Below is a small trained network, with its code and all its weights. Each question gives an input and a class and asks what happens when units are switched off, that is, made to give their printed mean instead of their output.

import numpy as np


def w(rows, s, z=0):
    codes = np.array(rows[::2]) - 128.0
    scale = np.full(codes.shape[1], s)
    scale[-1] = z or s
    return codes * scale


def f(y):
    return y / 2 * (1 + np.tanh(0.7978845608 * (y + 0.044715 * y**3)))


def log_softmax(a):
    a = a - a.max(-1, keepdims=True)
    return a - np.log(np.exp(a).sum(-1, keepdims=True))


def net(x, mask):
    res = np.array(x, float).reshape(1, 7) / 4 @ E
    y = f(res @ A[0][:, :-1].T + A[0][:, -1])
    res = res + np.where(mask, y, B[0][:, -1]) @ B[0][:, :-1]
    return log_softmax(res[-1] @ U[:, :-1].T + U[:, -1])


A, B = {}, {}
E = w([
[109,85,71,59,14,122,202,122,101,175,10,121],'x0',
[138,122,80,107,139,137,131,147,119,148,148,140],'x1',
[176,34,123,190,94,240,144,157,63,163,73,107],'x2',
[152,96,120,158,168,159,208,10,166,204,172,100],'x3',
[187,69,174,110,126,89,195,178,176,91,143,141],'x4',
[125,120,138,123,102,138,123,119,123,136,158,150],'x5',
[138,133,128,121,126,127,138,116,106,114,125,142],'x6',
],0.013)
A[0] = w([
[182,74,155,85,125,82,211,185,210,102,127,154,42],'neuron 1',
[108,171,139,75,81,120,101,187,141,108,83,173,65],'neuron 2',
[93,105,75,83,17,78,186,105,144,159,56,116,2],'neuron 3',
[62,171,112,49,141,42,139,90,184,108,153,144,36],'neuron 4',
[36,178,65,149,109,130,106,71,96,152,102,125,57],'neuron 5',
[140,91,114,104,153,125,184,1,168,169,153,76,39],'neuron 6',
],0.0095,0.0042)
B[0] = w([
[66,146,109,59,162,176,62,28,36,177,123,122,205],'neuron 1',
[130,168,72,117,107,85,127,179,103,133,121,130,191],'neuron 2',
[187,154,162,180,159,106,136,132,179,140,172,249,249],'neuron 3',
[125,52,75,216,113,174,198,127,174,130,84,107,220],'neuron 4',
[86,138,115,94,90,145,68,70,163,215,141,129,199],'neuron 5',
[109,123,34,87,80,64,102,204,92,37,159,112,226],'neuron 6',
],0.012,0.016)
U = w([
[92,165,120,55,50,15,108,228,87,58,103,126,99],'0',
[184,195,175,183,235,83,116,80,175,103,229,197,249],'1',
[59,159,148,41,112,141,92,1,95,182,100,118,27],'2',
[174,2,110,193,49,214,203,127,94,149,30,116,112],'3',
],0.01,0.0021)

Each question gives the input, the list of numbers given to net, and the class t.
The units are the neurons (one row each of A and B). Each row of codes is followed by its name. A weight is (code - 128) times the scale printed after its matrix; where a second scale follows, it is the last column's (A, B and U).
mask holds one flag per neuron, in row order. A switched-off neuron (its flag False) gives its mean, the last column of its row in B, instead of its output. The means were averaged over made-up inputs and are rounded, as every weight is.
A unit's drop is (log p(t) with every unit on - log p(t) with that unit switched off) / (log p(t) with every unit on - log p(t) with every unit switched off).
most important unit: the unit with the biggest drop
k most important neurons: the k neurons with the biggest drops, biggest first
drop when u is switched off: that unit's drop, to one decimal
input [5,5,2,1,-6,3,4], class 2: 2 most important neurons -> neuron 5; neuron 4
input [5,7,-1,4,0,-3,-2], class 1: 2 most important neurons -> neuron 3; neuron 2
input [-4,-2,3,6,2,-2,-7], class 0: most important neuron -> neuron 6
input [-5,6,7,8,-7,-4,-6], class 0: 3 most important neurons -> neuron 6; neuron 4; neuron 1
input [-1,4,5,-3,7,7,-5], class 2: 2 most important neurons -> neuron 1; neuron 4
input [-6,4,-7,-1,6,8,-1], class 3: 2 most important neurons -> neuron 4; neuron 3
input [-7,3,-8,0,-7,8,-8], class 3: 2 most important neurons -> neuron 4; neuron 3
input [-2,-5,4,8,-7,-8,-8], class 0: 2 most important neurons -> neuron 6; neuron 1
input [4,-4,1,1,-4,-8,-3], class 1: 3 most important neurons -> neuron 3; neuron 1; neuron 4
input [-6,1,-4,-6,6,-3,-6], class 0: 2 most important neurons -> neuron 3; neuron 2
input [-5,-8,5,5,5,5,-2], class 0: 3 most important neurons -> neuron 3; neuron 6; neuron 4
input [-4,-8,8,-2,-8,-7,-3], class 2: 3 most important neurons -> neuron 4; neuron 5; neuron 3
input [5,5,-8,-5,0,7,2], class 3: 2 most important neurons -> neuron 4; neuron 6
input [-1,-4,-1,5,6,0,3], class 2: most important unit -> neuron 1
input [2,5,-8,4,0,-8,5], class 3: drop when neuron 4 is switched off -> 1.4
input [4,7,1,7,5,-3,-7], class 0: drop when neuron 4 is switched off -> 0.0
input [7,-1,-1,3,-3,2,-4], class 1: drop when neuron 3 is switched off -> 1.1
